Here is a tiny trained network, its code and every weight. The questions are about switching its units off for an input and a class, where a switched-off unit gives its printed mean instead of its output.

import numpy as np


def w(rows, s, z=0):
    codes = np.array(rows[::2]) - 128.0
    scale = np.full(codes.shape[1], s)
    scale[-1] = z or s
    return codes * scale


def f(y):
    return np.maximum(y, 0)


def log_softmax(a):
    a = a - a.max(-1, keepdims=True)
    return a - np.log(np.exp(a).sum(-1, keepdims=True))


def net(x, mask):
    res = np.array(x, float).reshape(1, 5) / 4 @ E
    y = f(res @ A[0][:, :-1].T + A[0][:, -1])
    res = res + np.where(mask, y, B[0][:, -1]) @ B[0][:, :-1]
    return log_softmax(res[-1] @ U[:, :-1].T + U[:, -1])


A, B = {}, {}
E = w([
[199,191,108,186,182,62,83,184,82,210,16],'x0',
[196,61,158,125,60,208,154,113,19,75,27],'x1',
[128,111,134,129,138,74,103,133,120,93,126],'x2',
[117,119,117,118,156,102,130,95,113,127,135],'x3',
[76,47,240,18,158,116,152,250,97,205,104],'x4',
],0.011)
A[0] = w([
[70,185,132,179,137,146,101,88,134,93,141,89],'N1',
[112,204,87,154,142,71,134,117,191,145,126,83],'N2',
[66,255,58,145,99,104,24,114,207,140,208,192],'N3',
[208,183,118,211,196,106,91,165,39,230,88,221],'N4',
[186,187,41,133,77,99,117,81,200,91,150,252],'N5',
[103,81,162,122,73,160,105,148,61,113,157,172],'N6',
[164,97,109,81,149,116,232,120,109,98,151,155],'N7',
[93,104,118,157,143,123,78,82,158,145,170,125],'N8',
[44,150,141,118,211,110,125,187,191,158,176,207],'N9',
[141,104,126,104,182,96,118,152,114,191,99,106],'N10',
[178,120,11,181,102,190,118,85,114,38,136,202],'N11',
[140,179,119,166,185,143,101,89,149,108,166,140],'N12',
],0.0089,0.0042)
B[0] = w([
[104,172,71,146,127,119,118,119,99,69,147,164],'N1',
[146,144,111,89,134,143,114,138,143,143,72,183],'N2',
[113,145,119,2,115,150,139,186,68,134,156,226],'N3',
[179,148,104,123,124,112,28,112,143,161,49,249],'N4',
[114,113,121,140,134,149,103,142,86,11,107,222],'N5',
[80,113,146,181,89,116,162,148,55,112,144,178],'N6',
[102,151,153,149,147,177,165,148,112,98,136,158],'N7',
[71,151,132,107,107,131,151,140,142,114,135,159],'N8',
[164,129,106,102,61,71,165,157,185,199,153,196],'N9',
[143,128,127,123,164,153,132,182,117,181,123,168],'N10',
[120,37,150,195,183,85,130,74,132,81,133,237],'N11',
[102,133,148,95,123,141,72,118,94,119,84,177],'N12',
],0.012,0.021)
U = w([
[88,101,122,73,71,171,178,182,47,111,168,254],'0',
[151,151,178,49,134,196,72,187,66,143,57,169],'1',
[118,142,211,93,71,102,218,140,243,168,254,155],'2',
[203,129,85,108,120,99,136,180,225,205,110,71],'3',
[113,79,153,186,146,161,150,123,141,98,163,26],'4',
[207,138,111,187,102,97,88,71,175,118,69,43],'5',
],0.0094,0.0026)

Each question gives the input, the list of numbers given to net, and the class t.
The units are the neurons (one row each of A and B). Each row of codes is followed by its name. A weight is (code - 128) times the scale printed after its matrix; where a second scale follows, it is the last column's (A, B and U).
mask holds one flag per neuron, in row order. A switched-off neuron (its flag False) gives its mean, the last column of its row in B, instead of its output. The means were averaged over made-up inputs and are rounded, as every weight is.
A unit's drop is (log p(t) with every unit on - log p(t) with that unit switched off) / (log p(t) with every unit on - log p(t) with every unit switched off).
The circuit of an input: a set's keep is (log p(t) with only the set's units on - log p(t) with every unit switched off) / (log p(t) with every unit on - log p(t) with every unit switched off). Starting from all 12 units, units are removed one at a time, each time the one whose removal leaves the highest keep (on an exact tie, the one counted first), for as long as the keep stays at least 0.8.
units of the circuit, in order: the units of the circuit, biggest drop first
unit that matters most: the unit with the biggest drop
k most important neurons: the k neurons with the biggest drops, biggest first
drop when u is switched off: that unit's drop, to one decimal
input [-1,-5,-8,1,-7], class 0: 2 most important neurons : [N4; N3]
input [-2,-3,7,-8,1], class 2: unit that matters most : N4
input [0,7,-8,-2,-4], class 4: units of the circuit, in order : [N4; N11]
input [1,0,-1,-2,-6], class 1: 2 most important neurons : [N3; N12]
input [-3,1,0,-6,0], class 4: units of the circuit, in order : [N3; N4]
input [0,2,2,1,0], class 4: units of the circuit, in order : [N3; N4]
input [-3,7,2,1,1], class 0: 2 most important neurons : [N6; N4]
input [-7,0,-5,7,3], class 2: 2 most important neurons : [N5; N3]
input [6,2,8,-2,0], class 5: 2 most important neurons : [N3; N4]
input [-3,-5,1,7,-8], class 0: 2 most important neurons : [N3; N4]
input [5,-7,-6,4,1], class 3: 2 most important neurons : [N9; N5]
input [-3,-8,1,2,3], class 2: 2 most important neurons : [N9; N4]
input [-1,4,-1,-3,-1], class 4: 2 most important neurons : [N3; N4]
input [-8,4,0,1,-8], class 4: units of the circuit, in order : [N11]
input [-2,2,1,0,7], class 0: 2 most important neurons : [N4; N6]
input [8,0,1,4,-8], class 1: 2 most important neurons : [N3; N12]
input [-3,8,4,3,-2], class 4: drop when N3 is switched off : 0.1
input [-1,-2,-1,-2,-1], class 0: drop when N4 is switched off : 1.7
input [-1,-8,3,-5,-5], class 0: drop when N4 is switched off : 0.6
input [-5,3,-7,-4,-7], class 4: unit that matters most : N11
